Below is a small trained network, with its code and all its weights. Each question gives an input and a target symbol and asks what happens when units are switched off, that is, made to give their printed mean instead of their output.

import numpy as np


def w(rows, s, z=0):
    codes = np.array(rows[::2]) - 128.0
    scale = np.full(codes.shape[1], s)
    scale[-1] = z or s
    return codes * scale


def f(y):
    return np.maximum(y, 0)


def softmax(a):
    e = np.exp(a - a.max(-1, keepdims=True))
    return e / e.sum(-1, keepdims=True)


def log_softmax(a):
    a = a - a.max(-1, keepdims=True)
    return a - np.log(np.exp(a).sum(-1, keepdims=True))


def net(x, mask):
    ids = ['αβθλπτψω'.index(c) for c in x.split()]
    T = len(ids)
    res = E[ids] + P[:T]
    r = res
    for j in range(2):
        rows = slice(4 * j, 4 * j + 4)
        q, k, v = (r @ M[0][rows].T for M in (Q, K, V))
        z = softmax(np.where(np.tri(T) > 0, q @ k.T / 4**0.5, -1e9)) @ v
        o = O[0][rows]
        res = res + np.where(mask[j], z, o[:, -1]) @ o[:, :-1]
    y = f(res @ A[0][:, :-1].T + A[0][:, -1])
    res = res + np.where(mask[2:10], y, B[0][:, -1]) @ B[0][:, :-1]
    return log_softmax(res[-1] @ U[:, :-1].T + U[:, -1])


Q, K, V, O, A, B = {}, {}, {}, {}, {}, {}
E = w([
[122,130,120],'α',
[9,135,200],'β',
[67,115,138],'θ',
[122,84,202],'λ',
[128,132,109],'π',
[90,205,157],'τ',
[113,200,112],'ψ',
[146,172,103],'ω',
],0.016)
P = w([
[105,94,93],'0',
[112,136,95],'1',
[174,66,187],'2',
[190,190,62],'3',
[51,199,18],'4',
[157,55,200],'5',
[143,180,4],'6',
[79,139,50],'7',
],0.011)
Q[0] = w([
[92,123,177],'head 0',
[207,92,163],'head 0',
[83,148,137],'head 0',
[248,154,206],'head 0',
[146,92,125],'head 1',
[108,124,102],'head 1',
[118,130,128],'head 1',
[155,155,157],'head 1',
],0.017)
K[0] = w([
[181,43,213],'head 0',
[138,165,103],'head 0',
[197,74,142],'head 0',
[136,246,108],'head 0',
[134,225,160],'head 1',
[74,176,39],'head 1',
[188,198,107],'head 1',
[188,200,47],'head 1',
],0.011)
V[0] = w([
[90,93,101],'head 0',
[65,51,189],'head 0',
[150,139,232],'head 0',
[122,30,170],'head 0',
[133,169,149],'head 1',
[141,98,106],'head 1',
[51,189,108],'head 1',
[5,98,158],'head 1',
],0.013)
O[0] = w([
[62,26,111,136],'head 0',
[78,131,213,219],'head 0',
[131,179,163,189],'head 0',
[60,146,131,148],'head 0',
[94,217,127,154],'head 1',
[164,120,105,90],'head 1',
[254,200,123,254],'head 1',
[209,116,181,244],'head 1',
],0.0077,0.0062)
A[0] = w([
[188,109,77,252],'neuron 0',
[128,177,135,178],'neuron 1',
[120,6,225,24],'neuron 2',
[70,83,150,253],'neuron 3',
[168,134,133,179],'neuron 4',
[123,64,87,151],'neuron 5',
[177,31,134,10],'neuron 6',
[57,191,118,184],'neuron 7',
],0.012,0.0032)
B[0] = w([
[95,159,41,217],'neuron 0',
[123,87,158,240],'neuron 1',
[114,114,101,216],'neuron 2',
[94,205,53,188],'neuron 3',
[113,176,146,192],'neuron 4',
[186,125,57,142],'neuron 5',
[201,2,108,159],'neuron 6',
[171,83,78,255],'neuron 7',
],0.0096,0.0084)
U = w([
[136,88,128,46],'α',
[172,138,252,91],'β',
[125,39,165,156],'θ',
[61,114,143,123],'λ',
[129,92,121,83],'π',
[161,187,171,253],'τ',
[170,144,139,60],'ψ',
[116,147,114,82],'ω',
],0.013,0.0029)

Each question gives the input, a string of symbols that net reads in full, and the target symbol t.
The units are the heads (4 rows each of Q, K, V and O) and the neurons (one row each of A and B). Each row of codes is followed by its name. A weight is (code - 128) times the scale printed after its matrix; where a second scale follows, it is the last column's (O, A, B and U).
mask holds one flag per unit, heads first, then neurons. A switched-off unit (its flag False) gives its mean, the last column of its rows in O or B, instead of its output. The means were averaged over made-up inputs and are rounded, as every weight is.
A unit's drop is (log p(t) with every unit on - log p(t) with that unit switched off) / (log p(t) with every unit on - log p(t) with every unit switched off).
The circuit of an input: a set's keep is (log p(t) with only the set's units on - log p(t) with every unit switched off) / (log p(t) with every unit on - log p(t) with every unit switched off). Starting from all 10 units, units are removed one at a time, each time the one whose removal leaves the highest keep (on an exact tie, the one counted first), for as long as the keep stays at least 0.8.
circuit, biggest first: the units of the circuit, biggest drop first
unit that matters most: the unit with the biggest drop
k most important neurons: the k neurons with the biggest drops, biggest first
which heads matter: for each layer, one digit per head in row order, 1 if its drop is at least 0.15 and else 0, layers parted by /
drop of u: that unit's drop, to one decimal
input λ π π β π λ λ π, target λ: which heads matter	11
input ω ψ α τ β τ θ, target τ: which heads matter	01
input λ ψ θ λ π θ ω α, target λ: circuit, biggest first	[head 0]
input β θ α τ β, target β: circuit, biggest first	[head 1; neuron 0]
input β λ τ, target β: 2 most important neurons	[neuron 0; neuron 3]
input β β λ, target θ: 2 most important neurons	[neuron 6; neuron 2]
input λ λ τ θ λ, target λ: circuit, biggest first	[head 0; head 1]
input β τ ψ τ θ, target β: circuit, biggest first	[head 1; neuron 0; head 0]
input λ ω τ ψ, target ω: circuit, biggest first	[neuron 0; head 0]
input λ ψ β, target λ: circuit, biggest first	[head 0; neuron 3]
input τ ω ω τ θ, target τ: circuit, biggest first	[head 1; head 0]
input β β α ω τ β λ λ, target β: 2 most important neurons	[neuron 0; neuron 7]
input π β λ, target θ: 2 most important neurons	[neuron 6; neuron 0]
input τ π ω λ τ β, target λ: unit that matters most	neuron 3
input ψ τ τ ω, target ω: drop of neuron 0	1.1
input ω τ τ ω, target ω: drop of neuron 0	0.9
input β τ τ τ τ β ω λ, target β: drop of head 1	1.1
input ω ω τ π, target ω: drop of neuron 0	0.6
